Below is a small trained network, with its code and all its weights. Each question gives an input and a class and asks what happens when units are switched off, that is, made to give their printed mean instead of their output.

import numpy as np


def w(rows, s, z=0):
    codes = np.array(rows[::2]) - 128.0
    scale = np.full(codes.shape[1], s)
    scale[-1] = z or s
    return codes * scale


def norm(h):
    return h / np.sqrt((h * h).mean(-1, keepdims=True) + 1e-5)


def f(y):
    return np.maximum(y, 0)


def log_softmax(a):
    a = a - a.max(-1, keepdims=True)
    return a - np.log(np.exp(a).sum(-1, keepdims=True))


def net(x, mask):
    res = np.array(x, float).reshape(1, 2) / 4 @ E
    u = 0
    for l in range(4):
        y = f(norm(res) @ A[l][:, :-1].T + A[l][:, -1])
        res = res + np.where(mask[u : u + 5], y, B[l][:, -1]) @ B[l][:, :-1]
        u += 5
    return log_softmax(norm(res)[-1] @ U[:, :-1].T + U[:, -1])


A, B = {}, {}
E = w([
[111,96,253,98,101,97,206,53],'x0',
[218,159,134,216,111,197,180,136],'x1',
],0.00055)
A[0] = w([
[97,64,202,104,128,112,185,74,155],'0.n0',
[211,220,118,232,81,222,202,164,211],'0.n1',
[70,138,116,50,75,77,48,105,84],'0.n2',
[135,200,17,150,226,150,33,255,255],'0.n3',
[94,58,187,115,147,107,161,103,117],'0.n4',
],0.0007,0.00074)
B[0] = w([
[186,189,80,112,82,104,2,124,191],'0.n0',
[6,83,139,75,224,25,165,142,228],'0.n1',
[104,152,127,142,179,112,241,154,168],'0.n2',
[168,136,216,74,25,69,121,4,253],'0.n3',
[185,176,96,125,84,95,23,122,167],'0.n4',
],0.00083,0.0015)
A[1] = w([
[71,102,207,112,167,74,192,100,254],'1.n0',
[185,156,136,195,115,170,176,121,226],'1.n1',
[144,149,9,163,187,166,64,255,58],'1.n2',
[178,115,156,145,86,185,136,102,102],'1.n3',
[99,106,158,87,74,94,72,98,85],'1.n4',
],0.00098,0.00034)
B[1] = w([
[170,178,78,100,71,120,20,119,250],'1.n0',
[42,116,122,101,176,93,127,175,199],'1.n1',
[201,160,132,112,2,123,76,23,201],'1.n2',
[59,134,120,116,164,100,146,165,157],'1.n3',
[125,178,113,174,169,133,197,171,218],'1.n4',
],0.0011,0.0012)
A[2] = w([
[87,59,181,95,131,133,163,109,137],'2.n0',
[98,175,146,71,95,31,83,85,254],'2.n1',
[187,135,130,247,156,224,211,185,67],'2.n2',
[212,167,155,238,96,149,197,120,195],'2.n3',
[120,107,118,118,129,143,137,143,100],'2.n4',
],0.0012,0.00047)
B[2] = w([
[160,218,104,170,106,131,65,132,149],'2.n0',
[164,90,93,198,155,202,184,174,254],'2.n1',
[31,116,109,9,182,27,140,174,161],'2.n2',
[48,98,97,26,174,81,142,181,178],'2.n3',
[135,136,119,135,135,131,130,125,128],'2.n4',
],0.0013,0.0024)
A[3] = w([
[122,123,252,123,112,111,170,59,162],'3.n0',
[123,127,127,132,126,131,125,124,71],'3.n1',
[18,95,118,79,178,90,83,143,26],'3.n2',
[150,183,112,139,81,126,45,108,61],'3.n3',
[159,120,91,145,146,174,140,162,252],'3.n4',
],0.0019,0.00043)
B[3] = w([
[186,154,8,130,72,139,37,135,219],'3.n0',
[130,128,139,127,135,129,129,131,128],'3.n1',
[108,185,156,133,178,105,235,201,253],'3.n2',
[185,165,149,92,34,86,112,81,182],'3.n3',
[135,87,204,139,118,150,138,97,214],'3.n4',
],0.0016)
U = w([
[193,168,68,106,39,111,30,84,162],'0',
[44,165,126,82,212,70,200,199,153],'1',
[161,31,220,213,156,225,173,92,124],'2',
[15,105,204,138,196,168,38,3,2],'3',
],0.0061,0.0053)

Each question gives the input, the list of numbers given to net, and the class t.
The units are the neurons (one row each of A and B). Each row of codes is followed by its name. A weight is (code - 128) times the scale printed after its matrix; where a second scale follows, it is the last column's (A, B and U).
mask holds one flag per neuron, layer by layer. A switched-off neuron (its flag False) gives its mean, the last column of its row in B, instead of its output. The means were averaged over made-up inputs and are rounded, as every weight is.
A unit's drop is (log p(t) with every unit on - log p(t) with that unit switched off) / (log p(t) with every unit on - log p(t) with every unit switched off).
The circuit of an input: a set's keep is (log p(t) with only the set's units on - log p(t) with every unit switched off) / (log p(t) with every unit on - log p(t) with every unit switched off). Starting from the 12 units with the biggest drops (on a tie, the unit counted first), units are removed one at a time, each time the one whose removal leaves the highest keep (on an exact tie, the one counted first), for as long as the keep stays at least 0.8.
circuit, biggest first: the units of the circuit, biggest drop first
k most important neurons: the k neurons with the biggest drops, biggest first
k most important neurons of layer l: the k neurons of layer l with the biggest drops, biggest first
drop of u: that unit's drop, to one decimal
input [-3,3], class 2: 2 most important neurons -> [0.n3; 0.n1]
input [4,-4], class 0: circuit, biggest first -> [2.n3; 3.n0]
input [1,-3], class 2: 2 most important neurons -> [2.n1; 0.n1]
input [-3,-1], class 2: 2 most important neurons -> [0.n3; 1.n0]
input [6,-6], class 0: 3 most important neurons -> [3.n0; 2.n3; 0.n1]
input [4,-3], class 0: most important neuron -> [2.n3]
input [1,3], class 2: 2 most important neurons -> [0.n1; 1.n0]
input [-1,-3], class 2: 2 most important neurons -> [2.n1; 0.n1]
input [5,7], class 1: 2 most important neurons of layer 2 -> [2.n3; 2.n2]
input [2,-3], class 2: 4 most important neurons -> [2.n1; 0.n1; 2.n3; 2.n2]
input [-5,8], class 1: 2 most important neurons of layer 2 -> [2.n2; 2.n3]
input [2,-1], class 2: 2 most important neurons -> [2.n1; 0.n3]
input [7,-2], class 0: drop of 3.n0 -> 0.1
input [8,3], class 0: drop of 3.n0 -> 0.4
input [-1,0], class 2: drop of 1.n2 -> 0.1
input [3,5], class 1: drop of 0.n3 -> 1.7
input [-2,0], class 2: most important neuron -> [0.n3]
